Below is a small trained network, with its code and all its weights. Each question gives an input and a target symbol and asks what happens when units are switched off, that is, made to give their printed mean instead of their output.

import numpy as np


def w(rows, s, z=0):
    codes = np.array(rows[::2]) - 128.0
    scale = np.full(codes.shape[1], s)
    scale[-1] = z or s
    return codes * scale


def norm(h):
    return h / np.sqrt((h * h).mean(-1, keepdims=True) + 1e-5)


def f(y):
    return y / 2 * (1 + np.tanh(0.7978845608 * (y + 0.044715 * y**3)))


def softmax(a):
    e = np.exp(a - a.max(-1, keepdims=True))
    return e / e.sum(-1, keepdims=True)


def log_softmax(a):
    a = a - a.max(-1, keepdims=True)
    return a - np.log(np.exp(a).sum(-1, keepdims=True))


def net(x, mask):
    ids = ['ΓΦΩζθλμπστ'.index(c) for c in x.split()]
    T = len(ids)
    res = E[ids] + P[:T]
    u = 0
    for l in range(2):
        q, k, v = (norm(res) @ M[l].T for M in (Q, K, V))
        z = softmax(np.where(np.tri(T) > 0, q @ k.T / 2**0.5, -1e9)) @ v
        res = res + np.where(mask[u], z, O[l][:, -1]) @ O[l][:, :-1]
        u += 1
        y = f(norm(res) @ A[l][:, :-1].T + A[l][:, -1])
        res = res + np.where(mask[u : u + 16], y, B[l][:, -1]) @ B[l][:, :-1]
        u += 16
    return log_softmax(norm(res)[-1] @ U[:, :-1].T + U[:, -1])


Q, K, V, O, A, B = {}, {}, {}, {}, {}, {}
E = w([
[130,60,160,55,227,118],'Γ',
[76,138,129,99,141,144],'Φ',
[166,123,165,124,211,198],'Ω',
[110,162,127,72,144,127],'ζ',
[133,82,165,99,169,143],'θ',
[135,132,193,141,169,164],'λ',
[105,177,159,7,127,114],'μ',
[105,226,169,48,123,139],'π',
[38,212,138,84,123,146],'σ',
[136,127,172,125,87,78],'τ',
],0.013)
P = w([
[95,171,114,73,191,100],'0',
[134,109,165,140,111,98],'1',
[105,138,106,208,55,245],'2',
[57,191,159,52,197,106],'3',
[28,94,71,137,96,128],'4',
[124,140,86,187,64,220],'5',
[52,194,173,44,213,102],'6',
[174,22,206,80,108,79],'7',
[148,131,70,170,82,186],'8',
[22,186,118,46,222,122],'9',
],0.012)
Q[0] = w([
[173,123,102,121,2,178],'0.h0',
[3,119,17,196,167,123],'0.h0',
],0.0091)
K[0] = w([
[129,138,124,180,171,116],'0.h0',
[251,147,202,116,112,126],'0.h0',
],0.014)
V[0] = w([
[179,218,143,1,15,168],'0.h0',
[145,233,248,234,102,98],'0.h0',
],0.0045)
O[0] = w([
[107,170,252,73,3,250,143],'0.h0',
[54,117,254,170,195,14,247],'0.h0',
],0.0047,0.0014)
A[0] = w([
[133,145,173,99,98,6,121],'0.n0',
[81,214,117,179,83,123,93],'0.n1',
[119,205,69,185,68,138,13],'0.n2',
[142,95,85,158,33,86,171],'0.n3',
[127,168,104,215,99,206,49],'0.n4',
[219,211,91,153,73,161,2],'0.n5',
[93,213,147,177,136,151,92],'0.n6',
[133,122,184,130,129,134,158],'0.n7',
[187,112,133,108,30,143,115],'0.n8',
[141,34,119,169,104,159,12],'0.n9',
[102,117,169,52,141,171,175],'0.n10',
[69,114,107,101,85,102,182],'0.n11',
[154,85,154,209,110,141,95],'0.n12',
[97,107,127,130,52,164,169],'0.n13',
[148,169,203,107,187,40,169],'0.n14',
[41,101,81,120,141,159,161],'0.n15',
],0.012,0.005)
B[0] = w([
[159,122,158,194,156,125,183],'0.n0',
[69,97,116,177,103,60,160],'0.n1',
[70,162,216,59,120,110,143],'0.n2',
[129,105,217,141,158,118,142],'0.n3',
[53,211,138,179,212,188,183],'0.n4',
[87,112,117,59,105,128,140],'0.n5',
[98,94,73,60,182,106,186],'0.n6',
[98,150,88,63,13,138,180],'0.n7',
[151,100,97,151,135,69,146],'0.n8',
[116,162,135,65,219,110,141],'0.n9',
[131,116,120,99,110,98,249],'0.n10',
[185,134,133,193,151,204,168],'0.n11',
[118,80,83,158,167,83,162],'0.n12',
[255,116,133,131,123,93,168],'0.n13',
[100,74,126,142,156,223,255],'0.n14',
[181,65,156,67,118,126,184],'0.n15',
],0.0084,0.0098)
Q[1] = w([
[214,168,36,172,71,106],'1.h0',
[64,68,149,9,101,72],'1.h0',
],0.014)
K[1] = w([
[168,225,11,125,32,173],'1.h0',
[216,2,238,58,44,36],'1.h0',
],0.0065)
V[1] = w([
[160,139,61,126,105,186],'1.h0',
[93,113,2,122,97,152],'1.h0',
],0.0071)
O[1] = w([
[169,88,44,8,177,63,23],'1.h0',
[75,87,94,45,169,52,1],'1.h0',
],0.011,0.0018)
A[1] = w([
[81,129,148,153,131,174,136],'1.n0',
[212,137,140,122,158,171,66],'1.n1',
[92,188,171,128,141,168,121],'1.n2',
[117,135,200,146,177,89,132],'1.n3',
[140,117,151,161,46,120,123],'1.n4',
[90,111,133,192,131,156,83],'1.n5',
[120,93,135,174,129,164,132],'1.n6',
[112,210,118,181,122,63,135],'1.n7',
[185,77,169,110,160,155,124],'1.n8',
[139,153,163,201,33,87,121],'1.n9',
[166,65,141,154,67,132,71],'1.n10',
[72,107,121,114,68,133,138],'1.n11',
[112,157,133,159,212,154,111],'1.n12',
[77,200,93,46,172,62,91],'1.n13',
[152,48,57,168,178,96,110],'1.n14',
[72,183,5,189,138,76,3],'1.n15',
],0.015,0.0076)
B[1] = w([
[181,95,110,171,120,102,255],'1.n0',
[108,136,173,171,144,103,148],'1.n1',
[114,124,96,148,114,100,231],'1.n2',
[117,159,87,126,88,165,184],'1.n3',
[127,86,98,87,149,143,151],'1.n4',
[174,118,186,142,92,156,191],'1.n5',
[102,92,121,139,118,188,213],'1.n6',
[131,187,170,60,104,166,148],'1.n7',
[120,130,145,143,103,88,242],'1.n8',
[97,140,142,20,163,99,156],'1.n9',
[95,178,62,64,166,130,167],'1.n10',
[132,172,165,129,154,101,160],'1.n11',
[146,138,158,74,121,102,233],'1.n12',
[140,133,129,193,98,137,191],'1.n13',
[135,199,149,206,118,122,163],'1.n14',
[44,130,9,120,41,104,151],'1.n15',
],0.013,0.0088)
U = w([
[163,163,92,140,200,110,253],'Γ',
[134,93,139,115,105,7,77],'Φ',
[40,129,138,157,172,92,16],'Ω',
[222,122,94,79,77,52,159],'ζ',
[169,202,157,148,180,82,197],'θ',
[168,103,131,187,92,165,84],'λ',
[215,140,79,64,124,121,192],'μ',
[143,210,170,36,83,145,24],'π',
[71,151,78,100,69,91,199],'σ',
[94,56,93,74,156,149,77],'τ',
],0.014,0.004)

Each question gives the input, a string of symbols that net reads in full, and the target symbol t.
The units are the heads (2 rows each of Q, K, V and O) and the neurons (one row each of A and B). Each row of codes is followed by its name. A weight is (code - 128) times the scale printed after its matrix; where a second scale follows, it is the last column's (O, A, B and U).
mask holds one flag per unit, layer by layer, with each layer's heads first. A switched-off unit (its flag False) gives its mean, the last column of its rows in O or B, instead of its output. The means were averaged over made-up inputs and are rounded, as every weight is.
A unit's drop is (log p(t) with every unit on - log p(t) with that unit switched off) / (log p(t) with every unit on - log p(t) with every unit switched off).
The circuit of an input: a set's keep is (log p(t) with only the set's units on - log p(t) with every unit switched off) / (log p(t) with every unit on - log p(t) with every unit switched off). Starting from the 12 units with the biggest drops (on a tie, the unit counted first), units are removed one at a time, each time the one whose removal leaves the highest keep (on an exact tie, the one counted first), for as long as the keep stays at least 0.8.
circuit, biggest first: the units of the circuit, biggest drop first
top k neurons: the k neurons with the biggest drops, biggest first
drop when u is switched off: that unit's drop, to one decimal
input ζ μ ζ λ, target π: circuit, biggest first => [0.h0]
input λ ζ μ, target ζ: top 4 neurons => [0.n13 0.n14 0.n0 0.n6]
input θ λ τ π λ λ λ λ Γ, target Φ: circuit, biggest first => [0.n14 1.n8]
input θ λ λ λ μ, target λ: top 3 neurons => [0.n11 0.n7 0.n0]
input λ λ λ ζ, target τ: circuit, biggest first => [0.n14 1.n14]
input ζ ζ τ τ θ, target ζ: top 2 neurons => [0.n4 0.n14]
input ζ Φ λ ζ λ Ω λ π, target λ: circuit, biggest first => [0.n14 0.n0]
input μ τ π σ ζ Γ, target Φ: circuit, biggest first => [1.n8 0.n14]
input ζ τ σ, target π: circuit, biggest first => [0.n14 1.n9 0.n13]
input Ω σ λ τ λ λ σ Φ Φ π, target σ: circuit, biggest first => [0.n4 1.n5 1.n13]
input λ ζ θ Φ ζ, target ζ: top 2 neurons => [0.n14 0.n15]
input λ ζ Φ μ λ λ Φ λ τ λ, target λ: top 2 neurons => [0.n3 0.n2]
input λ λ ζ, target σ: circuit, biggest first => [0.n14 0.n1 1.n15]
input ζ Φ λ σ λ τ Γ λ μ θ, target π: circuit, biggest first => [0.h0]
input τ τ ζ τ λ θ τ τ Ω Ω, target λ: top 2 neurons => [0.n3 1.n0]
input λ π Ω τ λ τ λ μ θ ζ, target π: top 3 neurons => [0.n14 0.n15 0.n4]
input λ τ θ ζ λ Φ σ, target Ω: top 3 neurons => [0.n15 0.n14 0.n6]
input λ μ λ, target σ: top 3 neurons => [0.n14 1.n15 0.n4]
input Φ λ Γ Γ ζ ζ λ, target τ: top 3 neurons => [0.n14 1.n14 1.n5]
input θ τ τ λ λ, target τ: top 2 neurons => [0.n4 1.n10]
input λ τ τ θ θ λ λ λ, target θ: top 2 neurons => [0.n4 1.n14]
input Ω ζ π λ λ λ Φ, target τ: circuit, biggest first => [1.n14 0.n14]
input Ω λ λ θ λ λ τ τ ζ θ, target λ: circuit, biggest first => [1.h0]
input θ Φ λ λ μ, target Φ: top 2 neurons => [1.n8 1.n1]
input λ τ τ Φ λ τ Φ, target λ: drop when 0.n2 is switched off => 0.3
input λ Ω μ λ θ, target Ω: drop when 1.n12 is switched off => 0.8
